Group and class of each row:
[-0.22  0.94 -1.49 -1.55  1.02 -1.74 -0.17  0.46  0.22  0.35  0.83 -1.08
  2.11  0.92 -6.17 -0.71 -1.08 -2.31 -0.62] -> <86>:Migis
[ 0.52  0.81 -0.84 -2.42  1.58 -1.66 -0.34  0.36  0.00  1.18  0.82 -1.41
  2.83  0.17 -5.26 -0.23 -0.49 -1.01 -0.39] -> <86>:Tafu
[ 0.52  0.63 -2.42  0.30  0.35 -1.45 -0.92  0.66  1.08  1.06  0.45 -1.05
  1.60  1.01 -0.12  0.22 -1.75 -0.89  0.17] -> <93>:vor
[ 0.56  0.52 -1.73  0.05  0.33 -0.80 -0.55  0.52  1.43  1.07 -1.21 -0.70
  1.03  2.31 -1.43 -0.38 -1.74 -1.36  0.18] -> <93>:vor
[-0.01  0.68 -1.91 -1.28  1.99 -2.12 -0.75  0.35  1.03  1.08  0.89 -1.33
  2.13  0.95 -5.22 -1.02 -0.96 -3.29 -0.69] -> <86>:Migis
[-0.09  0.60 -1.80 -0.97  1.40 -1.90 -0.65 -1.04  0.68  0.09  1.03 -1.37
  1.46  0.97 -4.82 -0.64 -1.02 -1.29 -1.00] -> <86>:Migis
[-0.29  0.69 -2.05 -1.71  1.23 -1.81 -1.08  0.22 -0.13  0.50  1.01 -1.45
  3.11  0.82 -3.90 -0.08 -1.62 -1.34 -0.36] -> <86>:Tafu
[-0.35  0.70 -1.90  0.53  0.11 -0.49 -0.36  0.07  2.07  0.62 -0.31 -0.46
 -0.04  1.99 -1.55 -1.04 -0.79 -0.92 -0.28] -> <93>:vor
[ 0.25  0.44 -1.16  0.25 -0.81 -0.77 -0.39  0.09  1.18  0.82 -0.56 -0.70
  0.45  2.73 -2.82 -0.76 -0.99 -0.37  0.30] -> <93>:vor
[ 0.56  0.49 -1.86 -0.61 -0.51 -0.92 -1.40  0.57  0.39  0.39 -0.74 -1.28
  0.67  2.91 -1.04 -0.41 -1.82 -1.58 -1.12] -> <93>:vor
[ 0.17  0.74 -1.62 -0.40 -0.40 -0.70 -1.27  0.28  0.18 -0.04 -0.30 -0.97
  1.62  1.16 -0.65 -0.23 -2.02 -0.41 -0.05] -> <93>:Murog
[-2.90  1.23 -2.10 -2.57  1.47 -1.55 -0.27  0.71  0.37  1.06  0.39 -1.06
  2.82  0.12 -5.01 -0.39 -1.29  0.11 -0.62] -> <86>:Tafu
[-0.18  0.75 -0.23  0.33 -1.17 -0.91 -1.30  0.04 -0.10  0.07  0.62 -1.27
  1.55  3.29 -2.98 -0.39 -2.24 -2.54  0.96] -> <91>:luzor
[ 0.20  0.52 -2.19 -1.65  1.24 -1.78 -0.56  0.57 -0.30  0.68  1.75 -2.11
  2.24  0.02 -5.06 -0.60 -1.10 -0.89 -0.66] -> <86>:Migis
[ 0.23  1.00 -2.06 -2.34  1.72 -2.21 -0.96  0.10  0.86  1.25  0.38 -1.95
  3.78  0.66 -4.95 -0.76 -1.86 -1.03 -0.40] -> <86>:Tafu
[ 0.53  0.67 -1.63 -0.47  0.78 -1.12 -0.60  0.30  0.96  0.81 -0.27 -0.90
  0.32  1.72  0.38  0.13 -1.44 -3.07 -0.22] -> <93>:Murog
[-0.31  0.92 -1.26 -1.21  2.01 -1.58 -1.24  0.44  0.34  0.50  1.16 -1.51
  2.35  1.20 -5.31 -0.52 -1.53 -2.78 -0.64] -> <86>:Migis
[-0.21  1.25 -1.19 -1.05  1.42 -1.94 -0.88  0.37  0.51  0.69  1.09 -1.86
  2.30  0.30 -5.65 -0.27 -1.41 -2.31 -0.52] -> <86>:Migis
[ 0.23  1.03 -1.67 -1.93  2.11 -2.31 -0.08  0.42  1.09  1.12  0.00 -0.57
  2.33  1.43 -6.45 -0.45 -0.42 -1.12 -0.83] -> <86>:Migis
[-0.29  0.73 -1.08  0.60 -1.33 -0.94 -1.25  0.07  0.72  0.23 -0.71 -0.51
  1.83  3.88 -3.72 -0.58 -2.68 -1.53  0.56] -> <91>:zugeb
[ 0.04  0.67 -0.83  1.32 -1.09 -1.42 -1.43  0.25  0.58  0.49  0.17 -0.86
  2.85  3.27 -3.95 -0.39 -2.35 -1.38  0.39] -> <91>:zugeb
[-0.06  0.96 -1.52 -0.95  1.94 -2.00 -0.51  0.38  1.00  0.18 -0.85 -0.37
  1.88  1.53 -6.54 -0.30 -1.88 -2.18 -0.38] -> <86>:Migis
[ 0.13  0.82 -1.23 -1.11  1.66 -1.97 -0.54  0.55  0.74  0.91  0.45 -1.17
  2.31  0.44 -5.46 -0.36 -0.78 -1.80 -0.61] -> <86>:Migis
[ 0.32  0.60 -0.49 -0.01 -0.55 -1.87 -2.38  0.24 -0.32  0.10 -0.58 -1.15
  3.71  4.28 -3.25 -0.26 -3.33 -2.34  0.74] -> <91>:zugeb
[-0.36  0.66 -1.62 -0.97  0.65 -1.04  0.18  0.05  1.02  0.41 -0.20 -0.32
  0.65  1.33 -4.94 -1.18 -0.25 -0.21 -0.55] -> <86>:Migis
[ 0.22  0.51 -1.72 -0.79  1.66 -2.27 -1.48  0.38  0.45  0.49  2.01 -2.10
  2.74  0.22 -4.61 -0.40 -2.01 -1.87 -0.84] -> <86>:Migis
[-0.19  1.35 -1.66 -2.00  1.91 -2.22 -0.81  0.44  0.11  0.96  0.50 -1.35
  2.85  0.58 -4.33 -0.15 -1.53 -1.33 -0.11] -> <86>:Tafu
[ 0.10  0.64 -1.04 -0.62 -0.68 -0.37 -0.63  0.21  0.44  0.55 -0.21 -1.07
  0.42  3.06 -0.74 -0.92 -1.50 -1.12  0.18] -> <93>:Murog
[ 0.07  0.74 -2.22 -1.31  1.56 -1.73  0.32  1.13  0.75  0.80 -0.09 -0.77
  1.96  0.29 -6.35 -0.62 -1.05 -1.25 -0.48] -> <86>:Migis
[ 0.59 -0.13 -2.20  0.79 -0.50 -1.15 -1.21  0.71  0.36  0.61  0.68 -1.31
  1.21  1.64 -0.62 -0.03 -1.50 -0.51 -0.01] -> <93>:Murog
[-0.46  0.02 -1.58 -0.33  1.49 -1.74 -0.40  0.32  0.98  0.58  0.76 -1.16
  2.01 -0.22 -5.33 -0.47 -0.82 -0.71 -0.69] -> <86>:Migis
[-0.07  0.73 -0.54  0.52 -1.19 -1.41 -1.54  0.00  0.22 -0.03  0.13 -1.27
  2.84  3.37 -4.06 -0.33 -2.92 -1.63  0.49] -> <91>:luzor
[-0.60  0.78 -0.57  0.82 -0.78 -1.11 -1.28  0.21  0.48  0.37  0.90 -1.16
  1.89  3.28 -4.09 -0.96 -1.85 -1.81  0.26] -> <91>:luzor
[-0.30  0.96 -0.06  0.39 -1.26 -1.17 -1.18 -0.02  0.47  0.18 -0.66 -0.78
  2.02  3.10 -4.43 -0.35 -2.26 -0.44  1.05] -> <91>:luzor
[-0.27  0.74 -0.90  1.10 -1.00 -0.82 -0.75  0.20 -0.41  0.33  1.73 -1.14
  2.04  1.30 -3.69 -0.31 -2.00 -0.90  0.69] -> <91>:zugeb
[ 0.32  1.20 -1.87 -2.35  2.00 -2.03  0.19  0.44  1.11  0.94 -1.03 -0.72
  2.07  0.74 -6.37 -0.75 -1.55 -1.80 -0.72] -> <86>:Migis

Group, then class:
[ 0.10 -0.38  0.24  2.97  0.05 -0.44 -0.78  0.17  0.73  0.23 -2.04 -0.33
 -0.62  0.14 -1.39  0.31 -0.78 -0.43  1.34] -> Z:<56>
[ 0.01  0.32  0.57  1.09 -0.96 -1.86 -0.03  1.62 -0.51  1.34 -1.32 -0.73
 -1.60 -0.43  0.84 -0.72 -2.65 -0.70  0.26] -> K:<65>
[ 0.47  2.53 -0.68  0.12 -0.98 -0.75 -2.60 -0.34  0.85  0.75  3.07  1.96
  0.14 -0.16  1.40  0.33  0.24  1.82  2.43] -> Z:<62>
[ 0.42 -6.11  0.01  0.72  0.22  0.79  1.52  1.95  1.32  0.65 -2.20 -2.57
 -1.22 -0.32  0.89 -0.36 -0.60 -1.49  1.36] -> Z:<61>
[ 0.06  0.90  0.28  2.10 -2.64 -1.07 -1.87 -0.47 -0.53  2.25 -0.86  1.30
 -0.61 -1.44  0.43 -0.33 -5.23 -0.65 -0.12] -> K:<55>
[ 0.39 -0.20  0.02  1.86  0.45 -1.08 -0.40  0.05  0.58  1.06 -4.54 -0.69
 -2.38  0.38 -1.04  1.05 -2.52 -0.29  1.91] -> Z:<61>
[ 0.25 -0.60  0.89  1.38 -0.50 -0.95 -0.17  0.06 -1.63 -0.76 -1.15 -0.22
 -1.09 -0.64  1.59  0.05 -1.58 -1.07 -0.28] -> K:<69>
[-1.14 -0.55 -0.66  2.26  0.83 -0.53 -0.85  0.40  0.26  0.53 -2.23 -0.05
 -1.58 -0.51 -0.42 -1.56 -1.13  0.15  1.19] -> K:<65>
[-0.14 -0.16 -0.07  0.44 -0.33 -1.34 -0.98  0.72  1.34  1.17 -2.37 -0.58
 -4.05  0.47  1.01  0.17 -1.40 -0.12  0.59] -> K:<69>
